Below are the code and all the weights of a small trained network. Each question names an input and a target symbol and asks about switching units off, where a switched-off unit gives its printed mean instead of its output.

import numpy as np


def w(rows, s, z=0):
    codes = np.array(rows[::2]) - 128.0
    scale = np.full(codes.shape[1], s)
    scale[-1] = z or s
    return codes * scale


def f(y):
    return np.maximum(y, 0)


def softmax(a):
    e = np.exp(a - a.max(-1, keepdims=True))
    return e / e.sum(-1, keepdims=True)


def log_softmax(a):
    a = a - a.max(-1, keepdims=True)
    return a - np.log(np.exp(a).sum(-1, keepdims=True))


def net(x, mask):
    ids = ['ΓΠΦΨΩηθλμστ'.index(c) for c in x.split()]
    T = len(ids)
    res = E[ids] + P[:T]
    r = res
    for j in range(2):
        rows = slice(3 * j, 3 * j + 3)
        q, k, v = (r @ M[0][rows].T for M in (Q, K, V))
        z = softmax(np.where(np.tri(T) > 0, q @ k.T / 3**0.5, -1e9)) @ v
        o = O[0][rows]
        res = res + np.where(mask[j], z, o[:, -1]) @ o[:, :-1]
    y = f(res @ A[0][:, :-1].T + A[0][:, -1])
    res = res + np.where(mask[2:26], y, B[0][:, -1]) @ B[0][:, :-1]
    return log_softmax(res[-1] @ U[:, :-1].T + U[:, -1])


Q, K, V, O, A, B = {}, {}, {}, {}, {}, {}
E = w([
[22,92,105],'Γ',
[135,57,176],'Π',
[136,253,108],'Φ',
[65,71,106],'Ψ',
[134,62,220],'Ω',
[7,102,137],'η',
[95,69,160],'θ',
[54,86,121],'λ',
[76,86,197],'μ',
[179,91,25],'σ',
[108,65,109],'τ',
],0.015)
P = w([
[128,2,49],'0',
[129,131,234],'1',
[125,132,218],'2',
[94,123,205],'3',
[83,108,203],'4',
[83,109,206],'5',
[64,104,187],'6',
[45,95,170],'7',
],0.007)
Q[0] = w([
[157,154,140],'head 1',
[78,1,149],'head 1',
[148,37,173],'head 1',
[126,188,111],'head 2',
[140,237,151],'head 2',
[147,207,132],'head 2',
],0.019)
K[0] = w([
[162,122,121],'head 1',
[91,5,137],'head 1',
[102,74,128],'head 1',
[82,158,223],'head 2',
[100,177,159],'head 2',
[106,176,178],'head 2',
],0.017)
V[0] = w([
[254,127,122],'head 1',
[79,126,247],'head 1',
[75,82,51],'head 1',
[55,153,195],'head 2',
[58,229,79],'head 2',
[85,107,43],'head 2',
],0.012)
O[0] = w([
[53,113,74,29],'head 1',
[252,92,97,223],'head 1',
[116,160,181,225],'head 1',
[221,105,150,96],'head 2',
[184,172,129,2],'head 2',
[99,189,189,201],'head 2',
],0.016,0.007)
A[0] = w([
[141,170,210,134],'neuron 1',
[115,184,75,99],'neuron 2',
[112,64,156,145],'neuron 3',
[69,22,86,147],'neuron 4',
[152,91,144,30],'neuron 5',
[148,81,93,26],'neuron 6',
[117,83,150,123],'neuron 7',
[161,114,133,69],'neuron 8',
[51,143,145,99],'neuron 9',
[76,83,174,129],'neuron 10',
[89,117,205,86],'neuron 11',
[151,69,65,128],'neuron 12',
[75,24,101,174],'neuron 13',
[29,145,199,67],'neuron 14',
[118,2,144,93],'neuron 15',
[137,215,155,112],'neuron 16',
[100,46,164,155],'neuron 17',
[109,47,163,158],'neuron 18',
[44,134,183,55],'neuron 19',
[159,79,148,2],'neuron 20',
[118,25,182,174],'neuron 21',
[221,34,143,173],'neuron 22',
[202,79,158,116],'neuron 23',
[205,153,116,75],'neuron 24',
],0.0093,0.0047)
B[0] = w([
[75,47,93,231],'neuron 1',
[13,74,214,134],'neuron 2',
[112,167,84,195],'neuron 3',
[199,170,177,206],'neuron 4',
[68,121,138,154],'neuron 5',
[81,110,244,152],'neuron 6',
[104,148,65,174],'neuron 7',
[89,104,98,150],'neuron 8',
[161,82,57,188],'neuron 9',
[191,142,107,219],'neuron 10',
[189,97,113,228],'neuron 11',
[142,187,255,175],'neuron 12',
[187,142,218,210],'neuron 13',
[170,92,111,248],'neuron 14',
[181,171,157,218],'neuron 15',
[112,67,183,186],'neuron 16',
[149,167,59,217],'neuron 17',
[116,208,71,214],'neuron 18',
[170,111,55,219],'neuron 19',
[57,132,114,162],'neuron 20',
[115,186,98,248],'neuron 21',
[23,165,92,254],'neuron 22',
[59,122,80,215],'neuron 23',
[51,102,152,173],'neuron 24',
],0.0052,0.017)
U = w([
[169,85,131,185],'Γ',
[70,114,199,143],'Π',
[150,86,35,144],'Φ',
[174,97,165,120],'Ψ',
[127,109,112,21],'Ω',
[250,151,96,129],'η',
[147,254,167,154],'θ',
[182,105,202,93],'λ',
[36,136,127,253],'μ',
[53,160,95,90],'σ',
[192,127,118,74],'τ',
],0.0088,0.0037)

Each question gives the input, a string of symbols that net reads in full, and the target symbol t.
The units are the heads (3 rows each of Q, K, V and O) and the neurons (one row each of A and B). Each row of codes is followed by its name. A weight is (code - 128) times the scale printed after its matrix; where a second scale follows, it is the last column's (O, A, B and U).
mask holds one flag per unit, heads first, then neurons. A switched-off unit (its flag False) gives its mean, the last column of its rows in O or B, instead of its output. The means were averaged over made-up inputs and are rounded, as every weight is.
A unit's drop is (log p(t) with every unit on - log p(t) with that unit switched off) / (log p(t) with every unit on - log p(t) with every unit switched off).
unit that matters most: the unit with the biggest drop
top k neurons: the k neurons with the biggest drops, biggest first
heads that matter: for each layer, one digit per head in row order, 1 if its drop is at least 0.15 and else 0, layers parted by /
drop when u is switched off: that unit's drop, to one decimal
input μ Π Ω Π, target σ: unit that matters most => neuron 22
input τ Ω μ, target Φ: top 3 neurons => [neuron 19; neuron 9; neuron 14]
input Φ Γ Ω η Π, target μ: heads that matter => 10
input Ω τ Π Ω, target θ: heads that matter => 11
input Ω Ω λ Ω Ω Ω Π, target θ: heads that matter => 01
input τ τ Γ μ θ, target Φ: top 2 neurons => [neuron 19; neuron 9]
input τ λ τ Γ θ λ τ, target Φ: top 4 neurons => [neuron 19; neuron 9; neuron 14; neuron 12]
input Φ Ω τ η Ψ Ω Ω, target μ: top 3 neurons => [neuron 22; neuron 23; neuron 24]
input Π Φ τ, target η: top 2 neurons => [neuron 22; neuron 4]
input Π σ Ω Ω Ω Γ τ τ, target η: top 2 neurons => [neuron 22; neuron 1]
input Φ Γ Ω Ω τ, target μ: top 2 neurons => [neuron 22; neuron 23]
input Ω Ω Ψ, target θ: drop when head 2 is switched off => 0.4
input η Π Φ τ, target Π: drop when head 2 is switched off => 0.3
input σ Γ Φ Ψ, target Φ: unit that matters most => head 2
input η Ω μ, target Π: drop when head 2 is switched off => 0.5
input Ω Φ η, target θ: drop when head 2 is switched off => 0.8
